How the objects are linked:
w128 ~ w948
w128 $ w607
w128 + w179
w128 & w559
w128 ^ w324
w806 ~ w981
w806 $ w494
w806 + w778
w806 & w691
w806 ^ w50
w849 ~ w470
w849 $ w214
w849 + w799
w849 & w494
w849 ^ w103
w761 ~ w128
w761 $ w907
w761 + w374
w761 & w997
w761 ^ w864
w36 ~ w686
w36 $ w855
w36 + w330
w36 & w809
w36 ^ w309
w258 ~ w188
w258 $ w300
w258 + w470
w258 & w552
w258 ^ w996
w864 ~ w324
w864 $ w165
w864 + w907
w864 & w761
w864 ^ w374
w306 ~ w854
w306 $ w552
w306 + w981
w306 & w251
w306 ^ w622
w952 ~ w849
w952 $ w686
w952 + w152
w952 & w635
w952 ^ w335
w309 ~ w465
w309 $ w207
w309 + w855
w309 & w36
w309 ^ w330
w251 ~ w69
w251 $ w981
w251 + w622
w251 & w960
w251 ^ w306
w152 ~ w799
w152 $ w604
w152 + w465
w152 & w335
w152 ^ w686
w981 ~ w938
w981 $ w996
w981 + w258
w981 & w622
w981 ^ w552
w958 ~ w36
w958 $ w212
w958 + w903
w958 & w948
w958 ^ w339
w207 ~ w230
w207 $ w958
w207 + w948
w207 & w855
w207 ^ w688
w854 ~ w997
w854 $ w317
w854 + w938
w854 & w69
w854 ^ w310
w972 ~ w50
w972 $ w952
w972 + w635
w972 & w214
w972 ^ w46
w411 ~ w635
w411 $ w809
w411 + w984
w411 & w604
w411 ^ w230
w188 ~ w907
w188 $ w306
w188 + w251
w188 & w317
w188 ^ w960
w230 ~ w952
w230 $ w36
w230 + w809
w230 & w411
w230 ^ w984
w465 ~ w972
w465 $ w230
w465 + w411
w465 & w686
w465 ^ w604
w938 ~ w864
w938 $ w960
w938 + w188
w938 & w310
w938 ^ w317
w214 ~ w806
w214 $ w635
w214 + w46
w214 & w799
w214 ^ w972
w559 ~ w688
w559 $ w179
w559 + w324
w559 & w755
w559 ^ w128
w960 ~ w165
w960 $ w622
w960 + w306
w960 & w188
w960 ^ w251
w326 ~ w755
w326 $ w864
w326 + w761
w326 & w657
w326 ^ w997
w310 ~ w761
w310 $ w188
w310 + w317
w310 & w854
w310 ^ w938
w778 ~ w258
w778 $ w103
w778 + w849
w778 & w50
w778 ^ w494
w50 ~ w552
w50 $ w849
w50 + w494
w50 & w806
w50 ^ w778
w691 ~ w622
w691 $ w778
w691 + w50
w691 & w300
w691 ^ w806
w335 ~ w103
w335 $ w465
w335 + w686
w335 & w952
w335 ^ w152
w300 ~ w306
w300 $ w50
w300 + w806
w300 & w470
w300 ^ w691
w686 ~ w214
w686 $ w411
w686 + w604
w686 & w152
w686 ^ w465
w69 ~ w326
w69 $ w938
w69 + w310
w69 & w165
w69 ^ w854
w179 ~ w339
w179 $ w326
w179 + w657
w179 & w324
w179 ^ w607
w997 ~ w559
w997 $ w374
w997 + w864
w997 & w326
w997 ^ w761
w984 ~ w335
w984 $ w309
w984 + w36
w984 & w230
w984 ^ w809
w809 ~ w152
w809 $ w330
w809 + w309
w809 & w984
w809 ^ w36
w799 ~ w691
w799 $ w46
w799 + w972
w799 & w103
w799 ^ w214
w212 ~ w855
w212 $ w128
w212 + w559
w212 & w903
w212 ^ w755
w688 ~ w984
w688 $ w339
w688 + w958
w688 & w207
w688 ^ w948
w324 ~ w958
w324 $ w657
w324 + w607
w324 & w128
w324 ^ w179
w494 ~ w996
w494 $ w799
w494 + w103
w494 & w778
w494 ^ w849
w374 ~ w179
w374 $ w69
w374 + w165
w374 & w864
w374 ^ w907
w855 ~ w411
w855 $ w948
w855 + w688
w855 & w330
w855 ^ w207
w165 ~ w657
w165 $ w310
w165 + w854
w165 & w907
w165 ^ w69
w755 ~ w207
w755 $ w324
w755 + w128
w755 & w212
w755 ^ w559
w103 ~ w300
w103 $ w972
w103 + w214
w103 & w849
w103 ^ w799
w46 ~ w778
w46 $ w335
w46 + w952
w46 & w972
w46 ^ w635
w339 ~ w309
w339 $ w755
w339 + w212
w339 & w958
w339 ^ w903
w903 ~ w330
w903 $ w559
w903 + w755
w903 & w339
w903 ^ w212
w317 ~ w374
w317 $ w251
w317 + w960
w317 & w938
w317 ^ w188
w657 ~ w212
w657 $ w761
w657 + w997
w657 & w607
w657 ^ w326
w552 ~ w317
w552 $ w470
w552 + w996
w552 & w981
w552 ^ w258
w948 ~ w809
w948 $ w903
w948 + w339
w948 & w688
w948 ^ w958
w604 ~ w46
w604 $ w984
w604 + w230
w604 & w465
w604 ^ w411
w470 ~ w251
w470 $ w806
w470 + w691
w470 & w996
w470 ^ w300
w907 ~ w607
w907 $ w854
w907 + w69
w907 & w374
w907 ^ w165
w635 ~ w494
w635 $ w152
w635 + w335
w635 & w46
w635 ^ w952
w607 ~ w903
w607 $ w997
w607 + w326
w607 & w179
w607 ^ w657
w996 ~ w960
w996 $ w691
w996 + w300
w996 & w258
w996 ^ w470
w330 ~ w604
w330 $ w688
w330 + w207
w330 & w309
w330 ^ w855
w622 ~ w310
w622 $ w258
w622 + w552
w622 & w306
w622 ^ w981

The rows follow the links: the fewer symbols apart two objects are, the more alike their rows tend to be.

Each row is also shifted at random along 3 hidden directions that mean nothing.

One row for each object, in no order:
Each row is one object's numbers.
id 1: 124 -50 205 202 149 399 275 179 -44 269 40 132 -87 120 -376 118 55 246 17 -174 -14 13 -339 -253 255 -217 -268 112 -154 -63 367 -30 -295
id 2: -128 11 -9 -404 92 196 -347 -107 258 -171 -102 260 28 447 -311 433 95 -241 -123 133 261 141 -118 -140 197 -184 115 -190 -356 157 -193 -160 -71
id 3: -522 -221 320 278 224 251 223 373 -159 440 -1 7 -121 42 -203 -22 100 230 -20 -93 41 204 -273 -285 273 -189 -117 61 -73 -44 445 -12 -437
id 4: 1037 366 -198 91 35 293 63 -159 225 -162 70 346 260 107 -585 392 117 170 126 -193 29 -571 -192 289 -28 385 -103 128 -353 242 120 -58 -12
id 5: -290 72 -175 219 -160 -154 233 41 112 78 -101 24 214 -131 89 -108 20 296 327 -284 79 -291 222 296 -201 270 87 68 370 -68 291 284 323
id 6: 11 -128 172 -80 75 236 -197 -403 192 -457 -266 322 433 -157 -1 -45 221 49 -540 -178 145 -404 -59 534 -116 285 -60 -206 -453 258 129 -408 -8
id 7: 227 115 -144 -400 9 128 -300 -59 228 -92 -28 151 -54 500 -338 488 40 -272 78 211 225 170 -47 -190 171 -155 172 -110 -241 114 -320 -40 24
id 8: 235 -73 164 252 141 307 275 334 -123 468 31 -26 -149 185 -391 127 95 200 169 -50 41 154 -283 -289 295 -123 -142 135 -94 -52 291 63 -358
id 9: 1271 16 145 167 192 277 82 121 -246 205 156 -101 -164 86 -403 107 71 -49 -140 213 -131 91 -349 -139 229 101 -153 148 -420 151 -90 -203 -492
id 10: -139 286 -124 -316 155 -46 -360 -99 55 -358 325 158 -136 20 -84 235 -136 -309 -157 208 -181 -70 -144 -202 -13 -150 -18 -3 -275 146 -292 -185 -138
id 11: -717 -63 226 202 156 376 242 163 65 144 29 282 17 -13 -248 49 65 368 -27 -358 4 -152 -328 -191 166 -255 -285 71 -86 -76 587 -31 -218
id 12: 716 -87 166 156 -85 274 339 -63 -121 116 14 -47 -126 -58 -2 -165 -54 158 -74 -118 -171 66 -164 -183 98 -276 -371 132 43 -221 74 -28 5
id 13: 841 -40 -135 -23 -159 -4 -53 -158 135 -9 -313 -22 274 209 -121 125 198 -32 90 34 286 -64 229 415 -60 420 245 -107 -64 138 -165 36 217
id 14: -443 -159 147 261 -88 98 424 200 -91 363 -51 -76 -120 -62 117 -228 -78 335 189 -267 -59 134 -35 -250 76 -336 -214 108 377 -326 371 241 83
id 15: 373 73 -83 -508 -198 2 -273 -547 153 -602 34 95 -73 5 314 -38 -191 -356 -319 130 -175 39 79 -103 -114 -411 -194 -128 -63 -108 -566 -213 371
id 16: -401 124 -68 203 -43 77 221 38 147 23 -3 210 180 -128 -99 17 18 343 208 -351 -5 -371 -22 141 -107 109 -88 91 151 -38 416 168 143
id 17: -371 174 -53 205 114 230 180 115 177 81 61 325 158 20 -399 227 87 352 201 -338 83 -400 -197 71 37 110 -86 116 -68 73 501 97 -74
id 18: -1288 -147 132 195 -163 -58 336 -121 70 -141 -73 134 131 -500 562 -525 -127 425 -72 -542 -150 -272 126 108 -244 -293 -294 6 511 -344 518 123 396
id 19: -655 -9 92 112 -36 115 144 -265 154 -337 -38 295 284 -404 231 -264 12 320 -240 -442 -117 -509 -29 309 -231 -15 -277 -4 44 -39 402 -116 210
id 20: -374 -283 149 -121 13 90 -195 -176 167 -150 -393 146 319 62 70 -4 236 -8 -312 -73 333 -12 100 362 -8 182 158 -264 -212 138 73 -196 52
id 21: 620 218 -82 140 -71 293 305 -69 116 23 84 213 47 63 -322 149 -29 274 206 -280 -97 -304 -184 -39 31 -60 -278 169 -13 -82 207 106 104
id 22: -331 -203 -3 -220 -67 2 -171 32 188 111 -342 6 94 426 -78 223 147 -120 82 91 432 301 181 24 120 -10 301 -225 2 34 -105 69 125
id 23: -696 139 -66 -334 90 -96 -331 -77 97 -312 190 148 -129 29 81 133 -134 -258 -125 125 -72 49 -47 -231 -7 -288 10 -86 -97 28 -205 -113 -8
id 24: -960 27 20 -380 49 -86 -322 -173 109 -398 126 157 -92 -64 283 -10 -151 -247 -250 51 -89 65 -8 -197 -56 -394 -47 -152 -35 -21 -166 -149 85
id 25: -580 -153 83 375 157 -329 140 639 -379 669 107 -440 -267 -61 49 -148 4 45 317 222 25 416 52 -218 129 154 259 111 273 -38 192 251 -403
id 26: 723 112 -131 58 -73 97 -1 -249 171 -209 -139 181 334 -30 -182 93 132 112 -34 -146 87 -433 48 479 -154 438 29 -10 -177 188 31 -67 136
id 27: -184 99 78 114 407 -57 -225 309 -258 88 336 -58 -169 -123 -236 111 26 -160 -138 281 -140 7 -270 -118 110 215 103 73 -378 288 25 -192 -639
id 28: -300 -37 60 75 -91 27 64 -374 150 -432 -134 211 359 -439 339 -333 21 211 -314 -366 -81 -482 94 479 -298 132 -192 -56 29 -10 234 -143 292
id 29: 1519 57 -382 46 -447 -276 167 -158 77 138 -339 -311 189 201 109 -31 47 -35 448 98 194 23 512 450 -209 497 294 23 402 -87 -397 340 594
id 30: -291 -201 230 297 197 -45 135 426 -322 456 82 -265 -185 -84 -27 -156 33 58 21 125 -31 295 -133 -194 183 33 40 78 24 -7 203 24 -449
id 31: -1129 120 -89 -242 114 -228 -306 130 43 -111 216 54 -173 25 107 127 -137 -198 63 137 -29 126 18 -277 -15 -232 149 -65 71 17 -77 57 -44
id 32: -319 102 43 -66 181 -204 -253 -51 -214 -305 356 -57 -159 -404 266 -210 -157 -228 -342 203 -347 -74 -87 -59 -132 -15 -68 24 -164 108 -184 -251 -245
id 33: -692 52 -93 -319 107 -7 -295 200 196 81 -6 133 -87 486 -309 497 29 -187 209 151 292 241 -32 -292 197 -172 273 -118 -110 100 -87 84 -72
id 34: -315 -87 131 138 98 -299 -43 114 -366 -5 221 -303 -196 -432 424 -403 -135 -101 -223 200 -298 125 37 -43 -92 17 -33 61 93 -23 -81 -88 -206
id 35: 633 -193 294 127 -21 253 217 -137 -212 -11 22 -81 -120 -233 136 -334 -34 65 -366 -51 -252 94 -211 -133 75 -262 -411 61 -100 -156 17 -235 -137
id 36: -1033 106 -114 -60 50 -480 -185 177 -158 -58 292 -204 -225 -268 398 -188 -235 -168 76 182 -214 141 169 -188 -143 -112 146 23 321 -76 -123 124 10
id 37: 812 -17 139 238 180 271 175 307 -203 427 96 -114 -180 202 -461 159 99 63 75 119 -8 191 -314 -241 294 46 -74 156 -261 64 90 -32 -468
id 38: -373 -224 80 -138 89 124 -228 21 208 76 -366 131 242 347 -220 270 283 -56 -72 25 480 127 51 195 147 175 306 -253 -254 199 71 -66 -80
id 39: 534 -17 -35 3 -75 73 -58 -313 162 -259 -227 135 354 -69 -20 -19 165 57 -184 -115 125 -339 92 510 -164 379 42 -84 -178 161 -5 -144 175
id 40: 529 318 -238 -300 -99 -227 -232 -260 -43 -424 322 -83 -198 -121 205 -7 -268 -364 -70 256 -345 -39 71 -122 -171 -141 -70 61 26 -24 -564 -76 179
id 41: -422 -8 57 69 106 -343 -116 97 -316 -82 270 -255 -192 -444 425 -364 -172 -157 -183 204 -311 91 52 -57 -145 16 2 61 96 12 -126 -82 -176
id 42: -262 31 71 297 141 291 338 443 16 538 51 118 -90 292 -542 301 80 348 406 -209 139 27 -275 -317 293 -108 -66 162 18 -52 520 232 -283
id 43: 142 -108 143 282 209 -55 83 395 -324 440 128 -267 -213 -32 -137 -44 44 -16 63 223 -54 253 -143 -173 180 123 89 120 -77 82 86 13 -483
id 44: 1269 -33 -267 -241 -358 -84 -42 -185 152 81 -352 -197 55 484 -53 195 72 -238 271 214 306 287 356 142 8 135 270 -107 141 -64 -521 183 442
id 45: -955 128 27 -98 305 -188 -328 134 -117 -210 366 50 -144 -237 80 5 -105 -189 -215 173 -207 -50 -152 -157 -33 -43 50 -6 -199 182 -4 -174 -368
id 46: -595 76 -37 -52 12 -448 -141 13 -238 -198 305 -237 -209 -436 554 -365 -259 -197 -104 191 -342 76 150 -94 -220 -88 24 42 251 -77 -220 -4 18
id 47: -626 -56 -78 197 -119 -181 131 10 104 38 -193 28 275 -200 195 -183 71 263 161 -289 136 -255 249 392 -225 292 142 -24 309 -37 325 196 287
id 48: -536 96 63 38 309 -176 -255 174 -234 -75 362 -54 -144 -270 33 -49 -67 -172 -207 228 -223 -25 -159 -102 -6 90 62 38 -231 201 -23 -184 -453
id 49: 257 -159 -11 -59 -95 17 -114 -158 166 -47 -364 23 292 163 -25 63 218 -22 -67 -5 323 -30 186 387 -33 313 227 -173 -102 126 -53 -51 152
id 50: 230 -14 304 76 478 287 -253 50 -229 -143 286 115 -62 -199 -312 58 114 -132 -586 201 -212 -112 -506 -58 174 110 -178 19 -778 367 46 -545 -788
id 51: -465 -16 -14 151 141 50 -53 126 170 96 -204 206 337 69 -287 217 245 215 87 -173 330 -283 19 396 -4 468 272 -83 -171 254 377 38 -109
id 52: -831 -89 112 253 -77 86 401 181 12 267 -29 65 -27 -117 97 -185 -64 402 231 -370 -28 -27 -47 -176 15 -297 -197 88 391 -286 506 250 133
id 53: -950 162 -27 -174 237 -187 -344 69 -49 -252 349 76 -152 -162 84 57 -133 -215 -144 177 -173 -36 -103 -199 -41 -136 48 -21 -134 130 -80 -130 -228
id 54: 296 7 -67 -336 38 194 -295 -35 255 14 -200 153 40 583 -428 520 168 -226 63 177 364 200 -31 -77 230 -20 238 -176 -321 172 -237 -58 -25
id 55: 1059 -116 183 145 -10 149 217 -55 -279 110 65 -223 -168 -139 52 -262 -37 -16 -219 98 -249 155 -155 -117 80 -95 -277 129 -104 -88 -135 -150 -193
id 56: 800 48 -56 -470 -30 271 -316 -370 251 -346 -133 213 55 425 -257 379 79 -321 -209 173 165 73 -81 -17 120 -152 1 -173 -430 128 -448 -247 92
id 57: -287 -380 268 -349 -96 136 -248 -559 186 -540 -418 184 277 -118 463 -287 118 -144 -706 -91 147 2 102 327 -110 -183 -114 -353 -209 0 -155 -416 262
id 58: 190 148 -180 -428 -179 -128 -223 -277 110 -353 86 2 -138 96 219 50 -195 -313 -42 159 -114 133 124 -174 -75 -335 -44 -73 102 -107 -493 -22 334
id 59: 241 39 24 210 198 -180 -31 335 -324 281 237 -281 -222 -88 -99 -19 -23 -111 56 292 -139 163 -82 -141 97 210 126 132 -83 122 -62 -7 -450
id 60: -292 -305 124 -381 -212 1 -188 -426 153 -363 -352 34 113 28 469 -205 12 -193 -368 1 140 209 235 117 -84 -303 -25 -298 73 -142 -285 -176 383
id 61: 20 -189 -9 -97 -34 16 -135 13 171 110 -393 27 228 331 -132 190 246 -57 56 48 431 134 172 250 74 259 332 -201 -87 128 -37 37 67
id 62: 4 245 -82 226 140 315 235 242 170 256 113 306 81 230 -660 437 102 342 373 -284 100 -320 -284 -71 150 92 -67 172 -121 84 470 170 -169
id 63: 411 187 -52 173 5 330 301 79 122 150 87 221 1 140 -427 238 16 299 267 -266 -27 -244 -240 -129 111 -66 -225 183 -47 -50 293 123 -24

Some objects, each with its row:
w306 id 5
w188 id 16
w984 id 40
w309 id 45
w604 id 23
w46 id 56
w849 id 57
w799 id 22
w972 id 54
w214 id 60
w996 id 39
w50 id 20
w128 id 9
w559 id 30
w907 id 11
w691 id 13
w981 id 47
w212 id 25
w103 id 44
w335 id 33
w207 id 48

Row, symbols taken left to right, then the row they reach:
id 37 $ &: id 3
id 36 ~ & ^: id 58
id 12 + &: id 1
id 63 ^ ~ $: id 42
id 61 ^ + ~: id 29
id 26 $: id 6
id 46 ^ $: id 27
id 28 & &: id 4
id 50 & &: id 34
id 41 & ~: id 10
id 19 ~ ^ +: id 62
id 59 ^ ^ ~: id 32
id 55 $ & +: id 8
id 35 $ +: id 14
id 15 $ + +: id 53
id 17 ~ ^ $: id 21
id 31 + ~ &: id 7
id 38 ^ $ $: id 2
id 51 + $: id 49

